Below is a small trained network, with its code and all its weights. Each question gives an input and a target symbol and asks what happens when units are switched off, that is, made to give their printed mean instead of their output.

import numpy as np


def w(rows, s, z=0):
    codes = np.array(rows[::2]) - 128.0
    scale = np.full(codes.shape[1], s)
    scale[-1] = z or s
    return codes * scale


def f(y):
    return y / 2 * (1 + np.tanh(0.7978845608 * (y + 0.044715 * y**3)))


def softmax(a):
    e = np.exp(a - a.max(-1, keepdims=True))
    return e / e.sum(-1, keepdims=True)


def log_softmax(a):
    a = a - a.max(-1, keepdims=True)
    return a - np.log(np.exp(a).sum(-1, keepdims=True))


def net(x, mask):
    ids = ['αδεζλμπφ'.index(c) for c in x.split()]
    T = len(ids)
    res = E[ids] + P[:T]
    u = 0
    for l in range(3):
        r = res
        for j in range(3):
            rows = slice(3 * j, 3 * j + 3)
            q, k, v = (r @ M[l][rows].T for M in (Q, K, V))
            z = softmax(np.where(np.tri(T) > 0, q @ k.T / 3**0.5, -1e9)) @ v
            o = O[l][rows]
            res = res + np.where(mask[u + j], z, o[:, -1]) @ o[:, :-1]
        u += 3
        y = f(res @ A[l][:, :-1].T + A[l][:, -1])
        res = res + np.where(mask[u : u + 8], y, B[l][:, -1]) @ B[l][:, :-1]
        u += 8
    return log_softmax(res[-1] @ U[:, :-1].T + U[:, -1])


Q, K, V, O, A, B = {}, {}, {}, {}, {}, {}
E = w([
[145,149,55,245,81],'α',
[130,124,133,65,175],'δ',
[78,83,213,87,89],'ε',
[165,142,152,168,72],'ζ',
[81,5,109,138,101],'λ',
[131,99,60,116,175],'μ',
[164,193,175,99,133],'π',
[158,41,150,130,85],'φ',
],0.012)
P = w([
[145,147,132,103,124],'0',
[37,103,99,124,113],'1',
[150,164,186,52,51],'2',
[104,61,159,183,182],'3',
[1,239,92,141,113],'4',
[132,83,192,254,38],'5',
],0.017)
Q[0] = w([
[62,107,122,112,222],'L0H1',
[10,190,53,102,147],'L0H1',
[141,145,105,50,32],'L0H1',
[117,170,177,120,120],'L0H2',
[129,115,146,67,71],'L0H2',
[78,35,96,126,126],'L0H2',
[73,131,116,81,132],'L0H3',
[146,120,155,93,149],'L0H3',
[157,122,13,88,43],'L0H3',
],0.011)
K[0] = w([
[67,173,17,79,18],'L0H1',
[192,175,124,48,15],'L0H1',
[252,120,162,193,102],'L0H1',
[160,79,110,160,155],'L0H2',
[112,200,117,184,119],'L0H2',
[173,165,88,98,133],'L0H2',
[152,145,82,66,87],'L0H3',
[63,189,134,118,144],'L0H3',
[174,180,82,124,184],'L0H3',
],0.012)
V[0] = w([
[104,58,78,117,142],'L0H1',
[24,138,252,126,82],'L0H1',
[89,142,151,36,214],'L0H1',
[94,159,98,176,144],'L0H2',
[94,91,156,131,128],'L0H2',
[141,208,125,96,141],'L0H2',
[217,99,134,138,101],'L0H3',
[98,122,139,111,93],'L0H3',
[85,98,190,141,74],'L0H3',
],0.013)
O[0] = w([
[72,222,66,81,100,145],'L0H1',
[254,139,112,170,105,225],'L0H1',
[155,58,46,77,39,86],'L0H1',
[158,152,66,143,144,106],'L0H2',
[120,75,112,116,139,152],'L0H2',
[170,212,151,106,134,103],'L0H2',
[76,101,188,135,84,157],'L0H3',
[148,130,91,185,142,181],'L0H3',
[122,146,65,202,108,254],'L0H3',
],0.009,0.006)
A[0] = w([
[129,209,118,137,112,87],'L0N1',
[156,64,103,151,127,37],'L0N2',
[67,193,104,186,66,200],'L0N3',
[121,167,138,150,70,129],'L0N4',
[98,196,106,101,161,137],'L0N5',
[77,173,2,137,134,169],'L0N6',
[162,134,106,63,148,23],'L0N7',
[184,98,154,200,120,3],'L0N8',
],0.0081,0.0046)
B[0] = w([
[135,102,145,78,139,143],'L0N1',
[69,255,51,128,113,152],'L0N2',
[247,83,144,63,232,254],'L0N3',
[111,67,109,113,174,175],'L0N4',
[198,19,123,132,176,144],'L0N5',
[146,54,235,136,72,188],'L0N6',
[70,141,140,27,170,125],'L0N7',
[2,221,60,63,155,180],'L0N8',
],0.0065,0.012)
Q[1] = w([
[96,130,116,108,127],'L1H1',
[125,141,131,118,114],'L1H1',
[151,112,108,84,122],'L1H1',
[90,90,119,55,133],'L1H2',
[146,120,122,154,232],'L1H2',
[147,129,63,51,199],'L1H2',
[192,7,94,115,79],'L1H3',
[208,88,205,171,19],'L1H3',
[125,30,131,77,162],'L1H3',
],0.011)
K[1] = w([
[146,123,116,96,131],'L1H1',
[89,138,117,103,122],'L1H1',
[98,148,134,111,136],'L1H1',
[154,113,29,159,63],'L1H2',
[96,124,197,78,77],'L1H2',
[154,130,188,164,80],'L1H2',
[147,202,180,22,64],'L1H3',
[100,108,166,20,41],'L1H3',
[174,192,255,160,105],'L1H3',
],0.0093)
V[1] = w([
[191,165,132,73,59],'L1H1',
[134,118,142,136,187],'L1H1',
[2,25,81,242,80],'L1H1',
[92,156,193,175,42],'L1H2',
[137,152,145,77,181],'L1H2',
[173,177,186,194,75],'L1H2',
[141,70,73,63,104],'L1H3',
[135,195,160,101,137],'L1H3',
[139,91,60,127,180],'L1H3',
],0.0081)
O[1] = w([
[75,24,91,195,155,72],'L1H1',
[49,247,147,193,101,245],'L1H1',
[209,235,153,1,182,39],'L1H1',
[146,87,185,95,131,50],'L1H2',
[95,120,66,120,120,253],'L1H2',
[185,68,134,101,106,9],'L1H2',
[117,122,35,123,231,77],'L1H3',
[158,123,108,170,103,193],'L1H3',
[90,227,129,85,107,150],'L1H3',
],0.0055,0.0018)
A[1] = w([
[210,124,92,137,146,113],'L1N1',
[169,96,86,80,28,2],'L1N2',
[108,164,92,3,58,89],'L1N3',
[135,140,66,167,230,136],'L1N4',
[41,74,177,199,184,62],'L1N5',
[118,73,194,88,80,26],'L1N6',
[147,124,255,107,194,71],'L1N7',
[183,73,68,112,141,90],'L1N8',
],0.0082,0.0048)
B[1] = w([
[120,188,119,121,172,205],'L1N1',
[119,220,94,253,194,182],'L1N2',
[163,116,184,117,169,154],'L1N3',
[47,103,241,64,126,220],'L1N4',
[202,229,88,90,89,231],'L1N5',
[55,132,85,137,39,147],'L1N6',
[100,172,59,55,40,255],'L1N7',
[178,203,106,143,96,231],'L1N8',
],0.0063,0.0069)
Q[2] = w([
[182,165,174,133,65],'L2H1',
[124,178,94,88,171],'L2H1',
[131,127,173,142,76],'L2H1',
[52,158,127,72,89],'L2H2',
[73,129,214,114,44],'L2H2',
[204,152,113,142,255],'L2H2',
[132,175,119,153,188],'L2H3',
[66,147,141,162,120],'L2H3',
[163,178,114,121,74],'L2H3',
],0.0087)
K[2] = w([
[89,98,174,145,97],'L2H1',
[116,87,59,68,73],'L2H1',
[63,115,141,172,133],'L2H1',
[218,132,46,147,254],'L2H2',
[216,210,190,239,50],'L2H2',
[7,45,177,159,182],'L2H2',
[125,74,66,71,98],'L2H3',
[93,132,145,100,140],'L2H3',
[201,165,127,33,101],'L2H3',
],0.0064)
V[2] = w([
[186,137,149,121,168],'L2H1',
[205,54,147,186,2],'L2H1',
[157,57,120,71,208],'L2H1',
[128,90,73,38,118],'L2H2',
[57,115,164,135,82],'L2H2',
[99,113,94,178,152],'L2H2',
[145,102,88,231,153],'L2H3',
[179,119,179,120,29],'L2H3',
[239,195,126,137,199],'L2H3',
],0.008)
O[2] = w([
[81,51,150,95,76,81],'L2H1',
[94,123,71,40,206,177],'L2H1',
[192,104,104,113,34,3],'L2H1',
[230,125,69,135,163,138],'L2H2',
[131,136,149,220,190,145],'L2H2',
[89,161,32,125,102,94],'L2H2',
[68,228,99,26,102,68],'L2H3',
[141,101,167,114,254,184],'L2H3',
[68,55,169,61,68,131],'L2H3',
],0.006,0.005)
A[2] = w([
[173,204,50,84,155,2],'L2N1',
[89,74,202,80,118,124],'L2N2',
[248,206,128,6,123,135],'L2N3',
[108,195,247,153,95,81],'L2N4',
[13,62,72,98,254,108],'L2N5',
[150,63,29,40,76,85],'L2N6',
[87,176,59,176,108,106],'L2N7',
[140,136,195,65,206,107],'L2N8',
],0.0066,0.013)
B[2] = w([
[152,97,196,153,79,164],'L2N1',
[145,104,213,122,136,156],'L2N2',
[117,79,74,61,133,254],'L2N3',
[190,122,70,108,25,232],'L2N4',
[106,49,104,166,68,189],'L2N5',
[189,254,189,182,85,204],'L2N6',
[86,147,152,159,208,198],'L2N7',
[48,155,168,102,74,192],'L2N8',
],0.0074,0.0075)
U = w([
[127,124,162,79,233,232],'α',
[173,127,48,197,65,85],'δ',
[156,255,44,74,171,5],'ε',
[33,85,29,121,88,80],'ζ',
[154,30,87,124,24,186],'λ',
[87,213,122,53,53,193],'μ',
[230,162,167,47,205,35],'π',
[73,186,191,165,136,232],'φ',
],0.0071,0.0027)

Each question gives the input, a string of symbols that net reads in full, and the target symbol t.
The units are the heads (3 rows each of Q, K, V and O) and the neurons (one row each of A and B). Each row of codes is followed by its name. A weight is (code - 128) times the scale printed after its matrix; where a second scale follows, it is the last column's (O, A, B and U).
mask holds one flag per unit, layer by layer, with each layer's heads first. A switched-off unit (its flag False) gives its mean, the last column of its rows in O or B, instead of its output. The means were averaged over made-up inputs and are rounded, as every weight is.
A unit's drop is (log p(t) with every unit on - log p(t) with that unit switched off) / (log p(t) with every unit on - log p(t) with every unit switched off).
The circuit of an input: a set's keep is (log p(t) with only the set's units on - log p(t) with every unit switched off) / (log p(t) with every unit on - log p(t) with every unit switched off). Starting from the 12 units with the biggest drops (on a tie, the unit counted first), units are removed one at a time, each time the one whose removal leaves the highest keep (on an exact tie, the one counted first), for as long as the keep stays at least 0.8.
circuit, biggest first: the units of the circuit, biggest drop first
unit that matters most: the unit with the biggest drop
top k neurons: the k neurons with the biggest drops, biggest first
k most important neurons of layer l: the k neurons of layer l with the biggest drops, biggest first
which heads matter: for each layer, one digit per head in row order, 1 if its drop is at least 0.15 and else 0, layers parted by /
input α ζ δ α μ α, target μ: unit that matters most -> L0N3
input λ δ α, target λ: circuit, biggest first -> L2H1; L1H1; L2H3; L0H2
input μ λ α, target λ: which heads matter -> 100 / 101 / 100
input φ δ δ, target α: which heads matter -> 100 / 000 / 001
input μ α φ φ, target μ: circuit, biggest first -> L0H1; L1N7; L1H1
input π δ ζ, target ζ: which heads matter -> 010 / 100 / 100
input μ ε μ φ φ, target λ: which heads matter -> 100 / 000 / 100
input α φ φ φ, target φ: circuit, biggest first -> L0H1; L1H1; L2H2; L2H1
input δ α λ δ α, target π: circuit, biggest first -> L0N3; L0N6
input α ε ζ δ, target ε: circuit, biggest first -> L0N8; L0H1
input λ α ε δ, target λ: circuit, biggest first -> L1H3; L2H1; L2H3
input α μ μ ζ α α, target φ: which heads matter -> 100 / 000 / 000
input π α λ, target ζ: circuit, biggest first -> L0H2; L1H1; L2H1; L2H2
input φ α π α, target μ: 3 most important neurons of layer 1 -> L1N7; L1N5; L1N4
input δ ζ δ φ λ, target δ: unit that matters most -> L0H1
input ε π λ, target ε: which heads matter -> 100 / 000 / 000
input π δ δ δ φ, target ζ: circuit, biggest first -> L0H2; L1H1
input ε α α α λ ζ, target μ: which heads matter -> 100 / 000 / 000
input δ ε α ε ε α, target ε: top 2 neurons -> L0N8; L0N3
input φ ζ ε, target π: unit that matters most -> L1H1
input φ δ δ α ε δ, target μ: 2 most important neurons of layer 2 -> L2N8; L2N7
input ε π ζ, target ε: which heads matter -> 100 / 100 / 000
input α λ δ μ, target φ: 2 most important neurons of layer 2 -> L2N3; L2N8
input α ε π λ, target φ: 2 most important neurons of layer 0 -> L0N8; L0N3
input α δ α ε, target δ: which heads matter -> 101 / 000 / 000
input δ ζ φ, target ε: 2 most important neurons of layer 1 -> L1N8; L1N2
input δ α ζ, target δ: unit that matters most -> L2N1
input α π α α, target ζ: top 4 neurons -> L0N8; L1N5; L2N5; L2N6
input α μ φ α δ, target φ: which heads matter -> 110 / 100 / 110
